Below is a small trained network, with its code and all its weights. Each question gives an input and a class and asks what happens when units are switched off, that is, made to give their printed mean instead of their output.

import numpy as np


def w(rows, s, z=0):
    codes = np.array(rows[::2]) - 128.0
    scale = np.full(codes.shape[1], s)
    scale[-1] = z or s
    return codes * scale


def norm(h):
    return h / np.sqrt((h * h).mean(-1, keepdims=True) + 1e-5)


def f(y):
    return np.maximum(y, 0)


def log_softmax(a):
    a = a - a.max(-1, keepdims=True)
    return a - np.log(np.exp(a).sum(-1, keepdims=True))


def net(x, mask):
    res = np.array(x, float).reshape(1, 6) / 4 @ E
    u = 0
    for l in range(3):
        y = f(norm(res) @ A[l][:, :-1].T + A[l][:, -1])
        res = res + np.where(mask[u : u + 11], y, B[l][:, -1]) @ B[l][:, :-1]
        u += 11
    return log_softmax(norm(res)[-1] @ U[:, :-1].T + U[:, -1])


A, B = {}, {}
E = w([
[126,121,251,153,115,161,105],'x0',
[32,96,132,120,227,122,156],'x1',
[123,142,132,127,128,125,132],'x2',
[129,123,126,133,129,129,126],'x3',
[189,172,140,99,227,76,34],'x4',
[123,145,135,123,127,124,135],'x5',
],0.0028)
A[0] = w([
[89,132,188,167,93,162,104,93],'0.n1',
[110,97,143,113,201,90,103,40],'0.n2',
[119,137,149,186,113,154,141,77],'0.n3',
[123,117,113,157,151,137,89,140],'0.n4',
[104,165,96,128,87,220,117,112],'0.n5',
[149,173,72,136,164,109,121,142],'0.n6',
[174,140,141,125,196,66,53,164],'0.n7',
[70,156,86,112,117,85,2,56],'0.n8',
[134,171,135,68,132,149,143,181],'0.n9',
[104,91,198,116,136,111,125,2],'0.n10',
[81,111,114,188,173,150,115,163],'0.n11',
],0.0047,0.0017)
B[0] = w([
[139,44,171,125,110,50,129,181],'0.n1',
[149,149,114,201,220,116,187,200],'0.n2',
[131,91,174,133,130,66,157,155],'0.n3',
[94,172,164,158,27,93,172,157],'0.n4',
[136,117,126,239,142,112,166,168],'0.n5',
[158,46,128,98,93,130,184,205],'0.n6',
[183,199,85,113,171,175,115,252],'0.n7',
[138,114,117,100,155,75,145,180],'0.n8',
[180,37,71,143,141,166,132,159],'0.n9',
[155,180,99,79,144,252,201,156],'0.n10',
[113,126,151,27,141,155,168,198],'0.n11',
],0.0033,0.0037)
A[1] = w([
[70,167,106,131,181,171,137,99],'1.n1',
[141,168,242,88,180,179,3,57],'1.n2',
[154,87,96,99,125,184,129,159],'1.n3',
[41,145,100,164,59,199,140,112],'1.n4',
[197,123,116,210,107,91,65,255],'1.n5',
[142,132,123,137,50,152,103,45],'1.n6',
[157,147,102,145,42,157,146,91],'1.n7',
[67,66,89,139,95,68,166,43],'1.n8',
[110,109,86,57,141,172,152,132],'1.n9',
[235,164,123,138,162,128,71,132],'1.n10',
[91,41,124,119,25,80,98,39],'1.n11',
],0.0047,0.00087)
B[1] = w([
[108,142,118,191,143,158,102,207],'1.n1',
[117,221,57,210,94,254,147,216],'1.n2',
[89,185,115,121,145,86,121,181],'1.n3',
[204,131,98,36,160,117,76,201],'1.n4',
[54,137,149,73,70,148,156,211],'1.n5',
[112,127,152,243,211,86,160,171],'1.n6',
[136,59,96,144,210,28,105,203],'1.n7',
[66,216,116,154,67,190,111,224],'1.n8',
[97,113,182,178,80,117,81,223],'1.n9',
[68,141,129,121,83,189,89,254],'1.n10',
[161,221,194,184,211,100,161,200],'1.n11',
],0.0035,0.003)
A[2] = w([
[216,166,114,42,48,154,75,87],'2.n1',
[130,36,245,95,111,134,192,93],'2.n2',
[170,154,105,77,128,108,163,133],'2.n3',
[203,136,52,125,123,42,170,5],'2.n4',
[160,190,46,63,84,159,96,168],'2.n5',
[51,84,138,88,102,164,161,87],'2.n6',
[71,120,127,120,150,182,153,119],'2.n7',
[121,119,64,51,194,90,50,161],'2.n8',
[84,69,92,123,254,106,124,138],'2.n9',
[241,148,196,134,174,126,79,194],'2.n10',
[81,118,140,164,132,126,220,98],'2.n11',
],0.0051,0.0012)
B[2] = w([
[149,26,156,97,13,64,4,194],'2.n1',
[160,2,167,125,235,135,128,203],'2.n2',
[183,103,155,147,132,68,120,172],'2.n3',
[77,145,86,187,206,176,35,212],'2.n4',
[125,88,190,131,115,101,144,247],'2.n5',
[97,148,108,8,149,162,91,192],'2.n6',
[128,153,128,40,108,64,113,221],'2.n7',
[202,125,171,26,113,76,215,233],'2.n8',
[203,136,133,181,51,149,182,252],'2.n9',
[27,107,118,210,104,124,208,188],'2.n10',
[129,128,70,112,108,127,64,246],'2.n11',
],0.004,0.0035)
U = w([
[100,132,34,236,140,85,70,252],'0',
[196,67,153,70,45,24,47,94],'1',
[29,165,56,29,87,123,136,186],'2',
[213,149,109,82,173,88,230,155],'3',
[131,39,238,241,135,99,162,94],'4',
[135,155,194,158,2,214,31,1],'5',
[80,27,189,35,195,171,129,122],'6',
[107,219,164,166,189,223,158,100],'7',
],0.0097,0.00085)

Each question gives the input, the list of numbers given to net, and the class t.
The units are the neurons (one row each of A and B). Each row of codes is followed by its name. A weight is (code - 128) times the scale printed after its matrix; where a second scale follows, it is the last column's (A, B and U).
mask holds one flag per neuron, layer by layer. A switched-off neuron (its flag False) gives its mean, the last column of its row in B, instead of its output. The means were averaged over made-up inputs and are rounded, as every weight is.
A unit's drop is (log p(t) with every unit on - log p(t) with that unit switched off) / (log p(t) with every unit on - log p(t) with every unit switched off).
The circuit of an input: a set's keep is (log p(t) with only the set's units on - log p(t) with every unit switched off) / (log p(t) with every unit on - log p(t) with every unit switched off). Starting from the 12 units with the biggest drops (on a tie, the unit counted first), units are removed one at a time, each time the one whose removal leaves the highest keep (on an exact tie, the one counted first), for as long as the keep stays at least 0.8.
units of the circuit, in order: the units of the circuit, biggest drop first
most important unit: the unit with the biggest drop
k most important neurons: the k neurons with the biggest drops, biggest first
top k neurons in layer l: the k neurons of layer l with the biggest drops, biggest first
input [-6,0,4,1,-1,4], class 0: units of the circuit, in order : (0.n11; 2.n4)
input [0,7,-3,5,2,4], class 3: units of the circuit, in order : (2.n9; 2.n7)
input [0,8,4,6,-5,-5], class 2: most important unit : 1.n8
input [2,1,-6,7,-1,-8], class 6: units of the circuit, in order : (0.n11; 2.n6)
input [1,2,7,-3,-2,4], class 6: top 2 neurons in layer 1 : (1.n2; 1.n10)
input [3,-3,-8,-2,6,1], class 5: 2 most important neurons : (1.n2; 2.n1)
input [-8,5,-4,-7,5,-3], class 3: units of the circuit, in order : (2.n8; 2.n9)
input [1,1,7,-3,-7,8], class 6: units of the circuit, in order : (1.n2; 2.n2; 1.n4)
input [-2,7,-5,5,0,-6], class 2: 2 most important neurons : (0.n7; 0.n11)
input [7,-2,-1,7,0,0], class 4: 2 most important neurons : (0.n1; 0.n7)
input [0,1,1,-7,5,-8], class 3: top 3 neurons in layer 1 : (1.n8; 1.n4; 1.n11)
input [1,7,4,7,1,-1], class 7: 2 most important neurons : (1.n1; 0.n6)
input [-4,0,-6,-6,-2,-2], class 0: 2 most important neurons : (1.n10; 0.n7)
input [-3,-4,-5,-5,-2,3], class 0: most important neuron : (2.n4)
input [2,-1,2,4,5,2], class 5: 2 most important neurons : (1.n2; 2.n1)
input [1,-7,0,6,-3,3], class 4: 2 most important neurons : (0.n7; 1.n2)
input [-5,5,0,-8,5,-4], class 3: top 2 neurons in layer 2 : (2.n8; 2.n9)
input [0,3,-4,-2,5,-2], class 3: top 2 neurons in layer 0 : (0.n8; 0.n6)
input [-8,0,4,-8,-1,5], class 0: top 2 neurons in layer 1 : (1.n10; 1.n5)
input [1,-3,3,-3,4,5], class 5: units of the circuit, in order : (1.n10)
input [-8,-7,1,-5,-8,1], class 0: 2 most important neurons : (2.n4; 1.n7)
input [-3,8,4,-5,7,-8], class 3: 2 most important neurons : (2.n8; 2.n9)
input [0,8,8,8,-7,-3], class 2: top 2 neurons in layer 1 : (1.n8; 1.n1)
input [2,-4,-8,-8,5,-6], class 5: 2 most important neurons : (1.n2; 1.n10)
